Below is a small trained network, with its code and all its weights. Each question gives an input and a class and asks what happens when units are switched off, that is, made to give their printed mean instead of their output.

import numpy as np


def w(rows, s, z=0):
    codes = np.array(rows[::2]) - 128.0
    scale = np.full(codes.shape[1], s)
    scale[-1] = z or s
    return codes * scale


def f(y):
    return y / 2 * (1 + np.tanh(0.7978845608 * (y + 0.044715 * y**3)))


def log_softmax(a):
    a = a - a.max(-1, keepdims=True)
    return a - np.log(np.exp(a).sum(-1, keepdims=True))


def net(x, mask):
    res = np.array(x, float).reshape(1, 6) / 4 @ E
    y = f(res @ A[0][:, :-1].T + A[0][:, -1])
    res = res + np.where(mask, y, B[0][:, -1]) @ B[0][:, :-1]
    return log_softmax(res[-1] @ U[:, :-1].T + U[:, -1])


A, B = {}, {}
E = w([
[113,102,169,127,157,170,153,250,152,118,135],'x0',
[78,224,143,113,97,206,131,124,152,209,188],'x1',
[128,128,128,127,127,128,129,129,129,127,127],'x2',
[135,204,151,130,74,56,97,182,115,59,170],'x3',
[128,128,128,127,128,128,128,128,128,128,128],'x4',
[116,215,87,114,222,151,86,156,91,90,51],'x5',
],0.012)
A[0] = w([
[136,66,119,124,168,179,127,92,129,160,99,68],'neuron 1',
[140,97,139,128,94,124,127,113,133,145,173,114],'neuron 2',
[135,96,135,123,90,111,135,111,135,151,175,115],'neuron 3',
[121,177,123,138,116,150,124,86,126,158,158,85],'neuron 4',
[125,203,120,127,187,156,121,138,113,112,89,117],'neuron 5',
[120,111,134,123,142,117,128,119,120,101,133,68],'neuron 6',
[129,57,118,132,155,54,118,125,115,74,94,59],'neuron 7',
[126,81,150,125,56,122,147,130,140,146,155,117],'neuron 8',
[134,166,132,115,124,151,124,148,123,154,140,91],'neuron 9',
[129,161,113,125,106,89,118,6,116,137,121,22],'neuron 10',
[130,198,138,124,84,74,121,159,133,70,165,37],'neuron 11',
[122,90,148,126,140,173,137,245,133,140,146,2],'neuron 12',
[109,191,140,123,115,183,125,141,134,174,168,67],'neuron 13',
[127,101,124,123,103,118,118,117,130,128,150,109],'neuron 14',
[109,102,124,126,166,186,138,87,131,169,122,48],'neuron 15',
[148,124,136,114,137,118,124,123,148,113,119,85],'neuron 16',
[116,99,128,134,95,136,123,135,131,134,145,90],'neuron 17',
[123,165,130,120,84,80,121,153,122,114,139,65],'neuron 18',
[128,181,108,112,180,132,116,134,140,115,77,111],'neuron 19',
[136,170,116,127,161,128,116,96,118,110,110,104],'neuron 20',
],0.025,0.0065)
B[0] = w([
[177,136,131,127,122,102,126,145,121,223,135,223],'neuron 1',
[71,140,142,107,129,117,130,145,115,121,137,194],'neuron 2',
[62,112,114,144,128,113,129,158,124,128,112,202],'neuron 3',
[186,125,127,131,125,118,127,140,115,48,126,198],'neuron 4',
[36,128,126,129,126,111,135,152,119,129,127,231],'neuron 5',
[144,127,119,141,126,122,138,132,123,110,132,146],'neuron 6',
[209,135,132,127,126,113,128,154,108,26,129,254],'neuron 7',
[54,134,121,125,139,108,130,163,102,114,117,223],'neuron 8',
[159,126,124,133,126,121,125,145,114,86,117,172],'neuron 9',
[113,124,129,127,131,215,127,45,187,112,130,238],'neuron 10',
[176,120,126,126,130,115,127,125,125,253,127,242],'neuron 11',
[110,128,123,126,127,212,124,29,184,105,129,234],'neuron 12',
[206,123,133,127,131,103,130,148,112,38,129,231],'neuron 13',
[89,142,136,125,133,122,122,134,117,125,138,162],'neuron 14',
[176,131,127,129,128,109,127,138,122,223,126,209],'neuron 15',
[139,120,125,122,131,124,130,134,130,113,123,141],'neuron 16',
[91,131,131,140,119,105,116,133,123,121,137,162],'neuron 17',
[166,132,128,132,128,123,134,132,132,206,128,198],'neuron 18',
[57,122,133,127,121,106,123,146,110,118,134,216],'neuron 19',
[67,126,130,129,129,134,134,139,132,128,130,187],'neuron 20',
],0.029,0.025)
U = w([
[18,147,139,136,150,104,119,152,128,136,141,232],'0',
[204,143,149,141,147,111,117,136,130,58,139,209],'1',
[169,151,141,137,148,112,112,114,155,254,147,33],'2',
[99,139,133,135,155,227,109,14,231,128,150,3],'3',
],0.0069,0.0016)

Each question gives the input, the list of numbers given to net, and the class t.
The units are the neurons (one row each of A and B). Each row of codes is followed by its name. A weight is (code - 128) times the scale printed after its matrix; where a second scale follows, it is the last column's (A, B and U).
mask holds one flag per neuron, in row order. A switched-off neuron (its flag False) gives its mean, the last column of its row in B, instead of its output. The means were averaged over made-up inputs and are rounded, as every weight is.
A unit's drop is (log p(t) with every unit on - log p(t) with that unit switched off) / (log p(t) with every unit on - log p(t) with every unit switched off).
The circuit of an input: a set's keep is (log p(t) with only the set's units on - log p(t) with every unit switched off) / (log p(t) with every unit on - log p(t) with every unit switched off). Starting from the 12 units with the biggest drops (on a tie, the unit counted first), units are removed one at a time, each time the one whose removal leaves the highest keep (on an exact tie, the one counted first), for as long as the keep stays at least 0.8.
units of the circuit, in order: the units of the circuit, biggest drop first
k most important neurons: the k neurons with the biggest drops, biggest first
drop of u: that unit's drop, to one decimal
input [6,-5,-1,8,-7,-2], class 2: units of the circuit, in order -> neuron 11
input [-4,7,-4,-7,-6,3], class 1: 2 most important neurons -> neuron 13; neuron 4
input [-4,5,8,-4,7,-1], class 1: 4 most important neurons -> neuron 4; neuron 11; neuron 12; neuron 13
input [6,6,4,7,-1,1], class 2: 2 most important neurons -> neuron 11; neuron 7
input [4,-6,-1,-7,2,4], class 2: 3 most important neurons -> neuron 1; neuron 13; neuron 15
input [-4,1,-6,0,8,-3], class 3: 2 most important neurons -> neuron 10; neuron 5
input [8,6,-6,-7,3,-6], class 3: 4 most important neurons -> neuron 12; neuron 11; neuron 7; neuron 18
input [6,-1,6,-5,6,-3], class 3: 3 most important neurons -> neuron 12; neuron 11; neuron 18
input [3,4,-5,4,7,0], class 1: 4 most important neurons -> neuron 13; neuron 1; neuron 15; neuron 10
input [-5,5,2,3,-6,-4], class 1: 4 most important neurons -> neuron 12; neuron 4; neuron 13; neuron 5
input [-8,8,-1,4,-8,4], class 1: 4 most important neurons -> neuron 13; neuron 4; neuron 12; neuron 9
input [-1,4,3,3,-1,-3], class 1: 4 most important neurons -> neuron 13; neuron 5; neuron 4; neuron 19
input [4,6,0,3,7,5], class 1: 2 most important neurons -> neuron 13; neuron 9
input [-4,-4,-8,-5,-7,6], class 0: units of the circuit, in order -> neuron 19
input [3,-3,8,-5,-6,-6], class 0: 2 most important neurons -> neuron 8; neuron 11
input [8,-5,-7,1,-5,6], class 3: drop of neuron 12 -> 3.7
input [7,-3,-3,-6,0,1], class 3: drop of neuron 11 -> 2.3
input [0,8,-7,-8,2,-5], class 1: drop of neuron 13 -> 4.1
